In the rows, zero is written as 128.
Each row of numbers stands for one element and depends on some of the facts below. Use the named rows to name the rest.

There are 4 kinds of fact about the elements: logilel, grona, kebruk, lodo.
skogol logilel:a grona:862 kebruk:plakel,starol lodo:616
flugrem logilel:d grona:930 kebruk:rogun,matol lodo:686
faker logilel:a grona:168 kebruk:nuste lodo:686
sudas logilel:c grona:930 lodo:616
grupli logilel:a grona:947 kebruk:neper,skeflek lodo:616
kaplano grona:930 lodo:686
plubrul grona:947 lodo:616
vobru logilel:b grona:168 kebruk:zezuk,drana lodo:647
neper logilel:c grona:930 kebruk:bralepur lodo:647
skepe logilel:d grona:930 kebruk:klelon,bralepur lodo:686
flopi grona:947 kebruk:regrikluk lodo:686
brirur logilel:a grona:930 kebruk:trufla,skepe,matol lodo:647
bralepur grona:168 kebruk:bestem lodo:686
sigrur logilel:e grona:947 lodo:686
bimis logilel:f grona:947 kebruk:tabro,zezuk,plozer lodo:616
grono logilel:d grona:930 kebruk:flopi,plakel,grutrik lodo:616
lokar logilel:a grona:930 lodo:647
plakel logilel:a grona:168 kebruk:graklon lodo:616
regrikluk logilel:a grona:947 kebruk:lokar lodo:647
zadin logilel:a grona:930 lodo:647
matol grona:947 kebruk:plosto,regrikluk,zezuk lodo:616
nuste logilel:a grona:930 kebruk:flopi lodo:686
rogun logilel:a grona:930 kebruk:gizuklan lodo:616
maklar logilel:c grona:862 lodo:647
drana logilel:e grona:168 kebruk:regrikluk lodo:616
mabek logilel:a grona:862 kebruk:fotror lodo:616
bestem logilel:a grona:947 kebruk:flomenul,skeflek lodo:686
brubik logilel:b grona:947 kebruk:plubrul,drana lodo:686
skabrel logilel:b grona:930 lodo:647
klaflim grona:862 kebruk:kemu lodo:686
guge logilel:a grona:947 kebruk:fleflal,regrikluk lodo:686
sokar grona:947 lodo:647
dodel logilel:a grona:862 kebruk:bralepur lodo:647
traplu logilel:b grona:168 lodo:647
flutur logilel:a grona:862 kebruk:tregasin lodo:647
klelon logilel:c grona:947 lodo:647
foge logilel:c grona:930 lodo:686
boflu logilel:a grona:947 lodo:686
fotror logilel:a grona:947 kebruk:bimis lodo:647
tabro logilel:b grona:862 lodo:616
zaful logilel:f grona:947 lodo:647
sodro logilel:c grona:947 kebruk:rogas lodo:616
trutibrek logilel:a grona:168 kebruk:vobru lodo:647
rogas logilel:f grona:930 kebruk:kemu lodo:616
plosto logilel:d grona:168 lodo:647
nekli logilel:a grona:168 kebruk:lokar lodo:647
tregasin logilel:c grona:168 lodo:686
riflis logilel:b grona:947 lodo:686
zezuk logilel:a grona:862 lodo:647
baza grona:947 lodo:686
skeflek logilel:a grona:930 lodo:616
kemu logilel:a grona:930 kebruk:zezuk lodo:647
fevak logilel:d grona:930 kebruk:vobru lodo:616
troba logilel:a grona:947 kebruk:lokar lodo:686
starol logilel:a grona:947 kebruk:bestem lodo:686
rusus logilel:a grona:930 kebruk:zezuk lodo:616
zosku grona:947 kebruk:skepe lodo:686
keroplon logilel:a grona:947 kebruk:trufla,traplu lodo:686
dezim logilel:d grona:930 lodo:686
drolu logilel:a grona:947 kebruk:flomenul,graklon lodo:647
fleflal logilel:b grona:168 lodo:686
bivur logilel:b grona:947 kebruk:fenol lodo:647
plugrukul logilel:a grona:947 lodo:647
plozer logilel:c grona:930 kebruk:zosku lodo:686
deska logilel:a grona:947 kebruk:graklon lodo:686
flomenul logilel:a grona:947 kebruk:tabro lodo:616
grutrik logilel:a grona:930 kebruk:zosku lodo:616
brulik logilel:a grona:947 kebruk:plozer,traplu lodo:647
gaku logilel:a grona:947 lodo:616
rosor logilel:d grona:947 kebruk:drages,plakel,zaful,suvi lodo:616
lisir logilel:e grona:168 lodo:616
sufon logilel:c grona:168 lodo:686
trufla grona:947 kebruk:kemu lodo:686
bapak logilel:d grona:862 lodo:686
metran logilel:d grona:947 lodo:647
treflaskil logilel:a grona:947 lodo:616
trebrur logilel:b grona:862 lodo:686
drages logilel:a grona:947 lodo:686
klistobos logilel:a grona:862 lodo:647
graklon grona:168 kebruk:lokar lodo:616
fenol logilel:b grona:930 lodo:686
lozos logilel:a grona:930 lodo:686
dristik logilel:b grona:862 kebruk:plosku,klelon,rogas lodo:686
kivir grona:930 kebruk:baza lodo:616
gizuklan grona:168 kebruk:tabro lodo:616
vazam logilel:a grona:947 lodo:647
pobror logilel:b grona:862 lodo:647
skoges logilel:e grona:947 lodo:647
tasal logilel:d grona:930 kebruk:plosto lodo:686
suvi logilel:a grona:947 kebruk:brubik lodo:686
plosku logilel:a grona:168 lodo:686
dabra grona:930 kebruk:fleflal,klaflim lodo:616

Named rows:
[179 165 133 137  96 100 117 142 153 131 107 172 147 160 120 158 143 125
 104 107 110 134 122  84 177 155 114 151 126 167  90 100]: drages
[116  98  88  97 152 136 152 108 116 102 170 116 152 123 105 103  92 138
 190  70 220 139 114 145 125 185 115 107 134 111 172 123]: tabro
[123 107 207  75 171 136 166 138 114 132 130  95 160  82 117 157 164 107
 150 126 121  98  87 176 123  82 109 122 123 122 174 159]: maklar
[155 140  96 100 109  76 120 110  89 115  83 169 141 152 141 138 109 134
  98 150 116 128 129  82 120 135 118  84 149 127 129 113]: fotror
[116  74 118 134 110 144 164 159 117 118 200  94  87 159  77 112 143 138
 153  75 157 155 126 144 151 167 132 130  86  94 131 131]: fleflal
[148 127 112 110 125 105 106 144 115 132 124 134 145  92 121 105 112 145
  84 171  98 107 127 120 131  93 109  92 154 148 121  80]: zadin
[145  84 115 182 196 141 137  91 165 168 136 127 121 130  99 129 125 142
 158 153 111 141 177 161 124  86 163 172  80 158 115 127]: dezim
[150 132 188 112 161 143 138 111 155 131 180  92  83 130  99 157 173  73
 148  94  95 125 104 176 134  70  98 166 141 127 169 136]: tregasin
[136 145 158 107  99  80 105 158  99 151  95 131  83 118 136 104 135 164
  86 150 100 149 133 110 133 138 105 137 150 108 112 129]: nekli
[107 190  92 110 138 128 137 141 126 127 134 189 123 110 140 108  98 131
 139 128 120  96 153  98 111 119 111  99 198 169 110  48]: skeflek
[124 104 155  69 161 162 181 145 118 167 141 108 139 102 169 147 129  98
 139 121  98 100 120 160  79  66  99 107 154 125 144 195]: neper
[159 170 142 149  86 117 107 154 135 133  99 171 115 156  87 132 161 143
 106 140 109 151 122  88 137 146 117 166 161 124 117 141]: deska
[150 136 135 112 130  92 108 117  72 127 102 164 145 107 128 126 140 118
  78 151  97 106 136 103 143 144 111  94 123 147 122 108]: vazam
[121 165 121 144 137 151 116 124 105 106 130 112 133 124 158 130 113 122
 146  94 149 126 113 150  97 156 169 155 118  89 115 167]: matol
[117 138 130 155 118 157 103 154 124 117 153 112 154 112 115  87 113 129
 164 142 131 100 126 143  84 103 157 120 112 178 125 159]: kivir
[141 153 161  80 161 172 130 145 156 114 172 129 137  73 145 136 134  90
 169 128 128 125  97 163  96  58 140 129 132 133 159 162]: sudas
[116  27 195 129 177 133 122 123 152 118  80 123 140 131 171  96  74 111
 109  77 126  91  63  99 152 118 143 112  85  97  71 161]: zaful
[119  27 103  83 115 127 157 133  93 120 168  92  92 127 139 106 136 152
 124  88 146 139 121 140 133 172 139 116  89  71 145 184]: vobru
[131 118 107  97  94  98 103 122 101 131  80 125 142 137 140 164 146 123
  89 185 122 114 124  81 131 147 116 103 137 155 148 114]: brulik
[178 150 145 144  82 107 117 141 156 119 105 191 129 160 132 157 131 138
 104 113 107 141 118  93 167 142 129 137 139 144  93  96]: suvi

Rows to name:
[148 140 123  69 141  69 147 118  77  95 116 139 143 134 119 155 117 160
 120 128 111 107 130 134 148 145 115  86 146  82 112  45]  zezuk
[121  78 111 111 212  87 150  94 114 170 110 121  88 102 142 132 125 152
 129 129 119 114 168 174 121 132 168 184  50 117 107 144]  plosto
[122  29 121 116 130 159 128 116  84 136 182  94 159  94 115  93 147 134
 122 121 160 125 109 118 141 192 114  97  75 128 177 171]  bivur
[152 120  77  90 104  88 122 136  94 119 116 131 126 120 147 140 113 144
 108 146  93 111 143 114 128 104 132  68 140  91 110  58]  kemu
[137 160 142  73 134 170 148 135 114 106 140 120 116 101 179 180 155  83
 162 138 127 116  84 160 110 105 154 133 122 100 155 190]  sodro
[152 167 124 133  87 121 103 176 139 142 118 149 105 139 104 131 137 151
 107 149 107 157 147 108 137 104 104 150 156 108  97  95]  nuste
[109  94  66 161 189 147 157 103 191 180 115 100 124 141 135 159 121 117
 172 151 131 117 194 146 114 107 148 179  93 149 100 120]  skepe
[ 37 193 147 144 114 136 125  68 142 113 157 108 124 122 166  71 118 128
 110  88 160 154 120 174 123 107 153  99  98 145 126 166]  lisir
[ 53 209 153 113  98 128 125  98 165 129 154 138 112 126 184  90 108 152
 106  74 157 173 110 180 127 115 146 132 103 107  97 182]  drana
[ 96 112 112 150 123 142 131 122 132 147 120  78 158 187 110 155 122  83
 144  98 141 114 153 143 124 134 114 143 129 139 121 140]  zosku
[126 128  99 104  97 110 114 143 110 137  94 101 112 123 155 136 127 154
  95 189 107 118 139 106 112 113 120  82 155 110 129 109]  brirur
[115 160 116 121 106  91 141 143 122 114 107 101  84 177  95 157 141 125
 121 132 108 120 140 120 156 131 102 114 154 159 115  47]  plosku
[129 140 139 121 151 155 109 133 134 115 121 132 154 121 192 127 109 115
 149  75 134 116 107 153 129 149 156 150 110 121  94 163]  plubrul
[119  66 124 144 214 129 136  75 106 164 116 143 143  95 163 113 143 124
 112 168 117 106 167 152 126 127 170 182  36 154 120 155]  metran
[101  22  87  84 135 116 138 129  99 117 167  63 100 136 117 106 125 132
 138  80 189 136 116 150 150 167 112  98  95 118 158 144]  traplu
[146 164 151 138  82 104 123 144 139 125 111 132  72 152  86 108 143 146
 108 145  96 161 134 112 146 129 114 153 160 145 117 109]  faker
[129 192 109 135 112 136 139 132 115 137  94 184 124 112 168 124 122 127
 124 150 116 115 130  65  99 166 114  90 185 186 132  96]  grupli
[153  43 118 152 100 182 141 135 154 121 180 139 145 163 107 126 146 130
 136  76 152 161 115 119 159 197 130 130  77 111 129 170]  brubik
[104 141 162 112 146 126  87 148 108 129 129 114 103 120 150  90 118 132
 152  66 142 142 108 182 109 147 148 182 134 119  97 154]  graklon
[104 137 125 120 155 119 121  95 109 107 120 107 112 135 162  96  71 119
 164  75 144 121 117 147  83 132 140 133 149 146 159 164]  gizuklan
[148 143 120  78 131  82 113 173 108 153 117 177 127 105 116  97 132 160
  89 140 107 121 124 127 149 106  87 132 165  83  75  80]  lokar
[148 152  94 159  72 113 117 111 125 101  96 130 122 175 109 173 138 105
 106 169 115 139 146  88 151 147 129 112 142 133 146  92]  keroplon
[132 126 150 160 114 146 121 145 133 140 135 120 134 168 101 136 150 113
 135 114 136 146 142 154 130 152 129 195 117  82  91 165]  flopi
[ 89 102 125 133 169 158 116 127 170  66 117 104  97 110 149 113  35 107
 164 120 150  91  91 120 103  80 175  93 104  59  88  90]  rogas

